Read these off the table that follows.
1) Give the bottom-right entry.
2) Give the entry just left of the centre entry.
3) Give the bottom-left entry.
4) Give the 3rd entry from the end, reading row by row.
5) Give the 1st entry in reading order.
6) Give the fourth entry from the end, reading row by row.
7) Give the fifth entry, reading row by row.
8) Give the third entry on the main diagonal.
121  126  118  124  137  119  121  135  120  116  119
114  127  110  121  153  110  114  141  110  103  110
130  123  119  122  125  120  122  131  124  120  121
118  121  114  119  121  117  119  137  125  120  118
129  129  131  130  127  131  130  126  130  131  131
119  129  129  129  129  129  129  130  129  130  129
128  128  129  129  128  129  129  128  129  129  129
110  130  128  129  132  128  129  134  129  130  128
120  129  128  128  129  128  129  131  129  129  128
110  119  112  117  116  116  119  141  127  121  117
122  130  132  131  126  132  132  128  132  134  132
111  121  116  120  116  120  122  138  130  125  121
111  131  132  131  130  133  132  132  133  135  132
122  129  127  128  133  127  128  130  127  126  127
118  127  117  124  142  117  120  136  118  114  117
1) 117
2) 132
3) 118
4) 118
5) 121
6) 136
7) 137
8) 119
